Below are the code and all the weights of a small trained network. Each question names an input and a class and asks about switching units off, where a switched-off unit gives its printed mean instead of its output.

import numpy as np


def w(rows, s, z=0):
    codes = np.array(rows[::2]) - 128.0
    scale = np.full(codes.shape[1], s)
    scale[-1] = z or s
    return codes * scale


def f(y):
    return y / 2 * (1 + np.tanh(0.7978845608 * (y + 0.044715 * y**3)))


def log_softmax(a):
    a = a - a.max(-1, keepdims=True)
    return a - np.log(np.exp(a).sum(-1, keepdims=True))


def net(x, mask):
    res = np.array(x, float).reshape(1, 8) / 4 @ E
    y = f(res @ A[0][:, :-1].T + A[0][:, -1])
    res = res + np.where(mask, y, B[0][:, -1]) @ B[0][:, :-1]
    return log_softmax(res[-1] @ U[:, :-1].T + U[:, -1])


A, B = {}, {}
E = w([
[134,206,189,89,9,173,9],'x0',
[132,40,170,192,75,115,162],'x1',
[61,175,255,193,196,89,208],'x2',
[183,241,172,192,97,10,143],'x3',
[147,142,59,142,98,121,123],'x4',
[155,86,102,213,153,120,98],'x5',
[55,93,131,28,196,45,133],'x6',
[145,111,179,167,151,174,75],'x7',
],0.0087)
A[0] = w([
[177,79,40,59,47,169,80,160],'n1',
[155,115,89,147,119,37,185,164],'n2',
[155,190,133,114,181,71,120,31],'n3',
[126,143,184,81,124,73,110,132],'n4',
[127,149,195,94,75,83,82,78],'n5',
[136,49,136,119,132,161,54,161],'n6',
[130,88,125,156,131,148,157,252],'n7',
[69,99,143,8,156,128,156,185],'n8',
],0.014,0.0036)
B[0] = w([
[170,144,65,48,151,141,51,250],'n1',
[30,105,135,149,219,111,213,185],'n2',
[153,171,64,127,154,125,69,169],'n3',
[93,67,99,77,77,206,71,165],'n4',
[150,72,158,135,84,141,100,175],'n5',
[252,58,29,192,229,109,143,192],'n6',
[164,90,181,138,148,122,101,170],'n7',
[45,202,145,189,104,82,233,212],'n8',
],0.012,0.022)
U = w([
[76,147,194,188,105,86,179,31],'0',
[136,70,109,136,229,72,159,252],'1',
[206,85,194,182,70,160,88,90],'2',
[129,217,114,157,147,62,132,121],'3',
[129,116,98,3,156,125,27,82],'4',
],0.012,0.0038)

Each question gives the input, the list of numbers given to net, and the class t.
The units are the neurons (one row each of A and B). Each row of codes is followed by its name. A weight is (code - 128) times the scale printed after its matrix; where a second scale follows, it is the last column's (A, B and U).
mask holds one flag per neuron, in row order. A switched-off neuron (its flag False) gives its mean, the last column of its row in B, instead of its output. The means were averaged over made-up inputs and are rounded, as every weight is.
A unit's drop is (log p(t) with every unit on - log p(t) with that unit switched off) / (log p(t) with every unit on - log p(t) with every unit switched off).
The circuit of an input: a set's keep is (log p(t) with only the set's units on - log p(t) with every unit switched off) / (log p(t) with every unit on - log p(t) with every unit switched off). Starting from all 8 units, units are removed one at a time, each time the one whose removal leaves the highest keep (on an exact tie, the one counted first), for as long as the keep stays at least 0.8.
units of the circuit, in order: the units of the circuit, biggest drop first
most important unit: the unit with the biggest drop
k most important neurons: the k neurons with the biggest drops, biggest first
drop when u is switched off: that unit's drop, to one decimal
input [2,4,-1,7,-7,7,-5,1], class 2: most important unit	n8
input [7,-7,7,3,-7,-3,-2,-4], class 4: 2 most important neurons	n4, n3
input [7,1,1,-1,5,3,-2,7], class 2: units of the circuit, in order	n5, n3
input [7,-4,3,-2,0,-5,1,5], class 2: units of the circuit, in order	n1, n5
input [3,6,4,6,4,3,7,2], class 4: 2 most important neurons	n8, n4
input [1,-1,-1,-7,8,-3,8,3], class 1: 3 most important neurons	n8, n6, n3
input [8,5,6,-6,-6,-5,2,1], class 0: 2 most important neurons	n8, n1
input [-3,-3,-1,5,-3,-1,4,-4], class 3: 2 most important neurons	n6, n3
input [4,8,8,-3,0,6,2,-7], class 0: 2 most important neurons	n6, n1
input [1,0,2,8,-6,-3,-2,-7], class 4: 4 most important neurons	n8, n4, n3, n6
input [7,2,0,6,-6,6,4,5], class 2: 2 most important neurons	n1, n5
input [6,-2,8,7,-8,2,5,-1], class 4: 2 most important neurons	n4, n3
input [4,5,1,5,4,-1,-1,-3], class 2: units of the circuit, in order	n8, n1
input [7,6,2,-7,-2,1,8,-6], class 0: most important unit	n8
input [-3,8,6,-6,-8,3,-8,0], class 2: 3 most important neurons	n2, n7, n8
input [-7,2,-6,-6,-4,-8,-6,-7], class 4: 2 most important neurons	n1, n2
input [-2,-1,-3,-8,-8,-2,-2,6], class 1: drop when n6 is switched off	0.2
input [-4,-7,7,4,-5,-2,-8,4], class 3: drop when n3 is switched off	0.2
input [7,-1,5,8,-8,-3,-5,3], class 2: drop when n1 is switched off	0.2
input [-4,-6,3,8,2,5,-7,-7], class 1: most important unit	n2
